Below are the code and all the weights of a small trained network. Each question names an input and a target symbol and asks about switching units off, where a switched-off unit gives its printed mean instead of its output.

import numpy as np


def w(rows, s, z=0):
    codes = np.array(rows[::2]) - 128.0
    scale = np.full(codes.shape[1], s)
    scale[-1] = z or s
    return codes * scale


def norm(h):
    return h / np.sqrt((h * h).mean(-1, keepdims=True) + 1e-5)


def f(y):
    return np.maximum(y, 0)


def softmax(a):
    e = np.exp(a - a.max(-1, keepdims=True))
    return e / e.sum(-1, keepdims=True)


def log_softmax(a):
    a = a - a.max(-1, keepdims=True)
    return a - np.log(np.exp(a).sum(-1, keepdims=True))


def net(x, mask):
    ids = ['αβγδεζλμξτφω'.index(c) for c in x.split()]
    T = len(ids)
    res = E[ids] + P[:T]
    q, k, v = (norm(res) @ M[0].T for M in (Q, K, V))
    z = softmax(np.where(np.tri(T) > 0, q @ k.T / 3**0.5, -1e9)) @ v
    res = res + np.where(mask[0], z, O[0][:, -1]) @ O[0][:, :-1]
    y = f(norm(res) @ A[0][:, :-1].T + A[0][:, -1])
    res = res + np.where(mask[1:13], y, B[0][:, -1]) @ B[0][:, :-1]
    return log_softmax(norm(res)[-1] @ U[:, :-1].T + U[:, -1])


Q, K, V, O, A, B = {}, {}, {}, {}, {}, {}
E = w([
[149,22,197,136],'α',
[131,116,113,131],'β',
[141,128,91,156],'γ',
[58,162,121,3],'δ',
[121,106,98,224],'ε',
[126,108,112,132],'ζ',
[137,131,79,150],'λ',
[121,96,122,101],'μ',
[81,82,170,172],'ξ',
[213,183,38,72],'τ',
[116,143,74,104],'φ',
[233,154,93,63],'ω',
],0.0054)
P = w([
[178,90,88,125],'0',
[199,137,132,125],'1',
[74,135,88,140],'2',
[190,24,67,140],'3',
[162,175,172,131],'4',
[72,139,107,140],'5',
[176,12,97,85],'6',
[146,171,188,141],'7',
[74,133,124,142],'8',
],0.011)
Q[0] = w([
[161,208,170,200],'head 0',
[252,127,62,134],'head 0',
[69,30,112,135],'head 0',
],0.014)
K[0] = w([
[154,50,46,124],'head 0',
[219,218,78,179],'head 0',
[124,141,251,120],'head 0',
],0.014)
V[0] = w([
[132,79,174,6],'head 0',
[86,174,84,96],'head 0',
[154,197,78,113],'head 0',
],0.015)
O[0] = w([
[135,121,129,10,254],'head 0',
[156,177,58,105,132],'head 0',
[174,192,108,140,183],'head 0',
],0.014,0.0041)
A[0] = w([
[242,71,159,121,125],'neuron 0',
[56,88,144,124,68],'neuron 1',
[13,177,53,118,78],'neuron 2',
[135,180,85,132,61],'neuron 3',
[207,145,166,160,81],'neuron 4',
[42,142,98,176,36],'neuron 5',
[155,206,246,160,216],'neuron 6',
[153,70,65,91,115],'neuron 7',
[192,108,140,104,252],'neuron 8',
[167,160,91,177,5],'neuron 9',
[207,21,72,147,147],'neuron 10',
[95,127,87,190,45],'neuron 11',
],0.013,0.0032)
B[0] = w([
[219,157,196,174,234],'neuron 0',
[146,163,29,141,180],'neuron 1',
[101,28,235,158,208],'neuron 2',
[135,44,163,111,180],'neuron 3',
[102,150,203,163,182],'neuron 4',
[88,103,242,184,162],'neuron 5',
[202,207,178,19,218],'neuron 6',
[160,67,202,178,218],'neuron 7',
[69,178,81,198,253],'neuron 8',
[193,61,67,193,164],'neuron 9',
[47,127,61,4,214],'neuron 10',
[96,212,75,177,163],'neuron 11',
],0.019,0.0061)
U = w([
[111,85,94,112,80],'α',
[39,180,147,81,71],'β',
[102,170,57,156,132],'γ',
[226,121,83,37,251],'δ',
[13,151,146,229,205],'ε',
[37,153,129,71,24],'ζ',
[122,167,26,178,176],'λ',
[120,2,211,107,44],'μ',
[47,74,8,106,246],'ξ',
[192,85,95,187,33],'τ',
[200,61,61,206,152],'φ',
[202,201,219,168,40],'ω',
],0.01,0.0017)

Each question gives the input, a string of symbols that net reads in full, and the target symbol t.
The units are the heads (3 rows each of Q, K, V and O) and the neurons (one row each of A and B). Each row of codes is followed by its name. A weight is (code - 128) times the scale printed after its matrix; where a second scale follows, it is the last column's (O, A, B and U).
mask holds one flag per unit, heads first, then neurons. A switched-off unit (its flag False) gives its mean, the last column of its rows in O or B, instead of its output. The means were averaged over made-up inputs and are rounded, as every weight is.
A unit's drop is (log p(t) with every unit on - log p(t) with that unit switched off) / (log p(t) with every unit on - log p(t) with every unit switched off).
The circuit of an input: a set's keep is (log p(t) with only the set's units on - log p(t) with every unit switched off) / (log p(t) with every unit on - log p(t) with every unit switched off). Starting from the 12 units with the biggest drops (on a tie, the unit counted first), units are removed one at a time, each time the one whose removal leaves the highest keep (on an exact tie, the one counted first), for as long as the keep stays at least 0.8.
circuit, biggest first: the units of the circuit, biggest drop first
unit that matters most: the unit with the biggest drop
k most important neurons: the k neurons with the biggest drops, biggest first
drop of u: that unit's drop, to one decimal
input δ ξ ζ, target ε: circuit, biggest first : (head 0; neuron 1)
input δ φ φ ξ β ξ ξ, target β: 2 most important neurons : (neuron 10; neuron 0)
input φ φ φ δ, target φ: circuit, biggest first : (head 0; neuron 9)
input ξ ζ γ, target ε: circuit, biggest first : (head 0; neuron 11)
input δ δ λ φ τ δ τ ξ λ, target ε: circuit, biggest first : (head 0; neuron 5; neuron 1)
input ξ ξ γ ω, target ξ: circuit, biggest first : (neuron 10)
input ξ ξ δ δ ξ μ, target ε: circuit, biggest first : (head 0; neuron 1)
input ξ ζ δ δ ξ δ δ, target ξ: circuit, biggest first : (head 0; neuron 10; neuron 1)
input α φ φ ξ, target φ: circuit, biggest first : (neuron 9; head 0)
input ξ ε ξ ω λ ξ ξ, target λ: 2 most important neurons : (neuron 10; neuron 9)
input γ ξ φ, target ε: 3 most important neurons : (neuron 5; neuron 1; neuron 0)
input β ξ δ δ φ ε β, target φ: 3 most important neurons : (neuron 9; neuron 0; neuron 6)
input λ τ λ δ ξ β, target ε: 3 most important neurons : (neuron 5; neuron 0; neuron 1)
input ε φ β ξ δ ξ δ, target δ: 2 most important neurons : (neuron 2; neuron 7)
input δ ζ δ δ λ μ, target μ: unit that matters most : neuron 2
input λ ω α τ φ δ φ, target φ: 2 most important neurons : (neuron 6; neuron 0)
input ω δ γ δ δ δ ζ, target δ: 2 most important neurons : (neuron 2; neuron 7)
input δ ξ λ, target ε: 2 most important neurons : (neuron 5; neuron 10)
input ζ δ β, target μ: 2 most important neurons : (neuron 10; neuron 6)
input δ λ β τ ξ λ τ, target ξ: unit that matters most : neuron 10
input ξ φ δ δ, target φ: 3 most important neurons : (neuron 6; neuron 9; neuron 0)
input δ δ δ φ φ γ, target μ: drop of neuron 2 : 0.4
input φ λ δ φ, target λ: drop of head 0 : 0.8
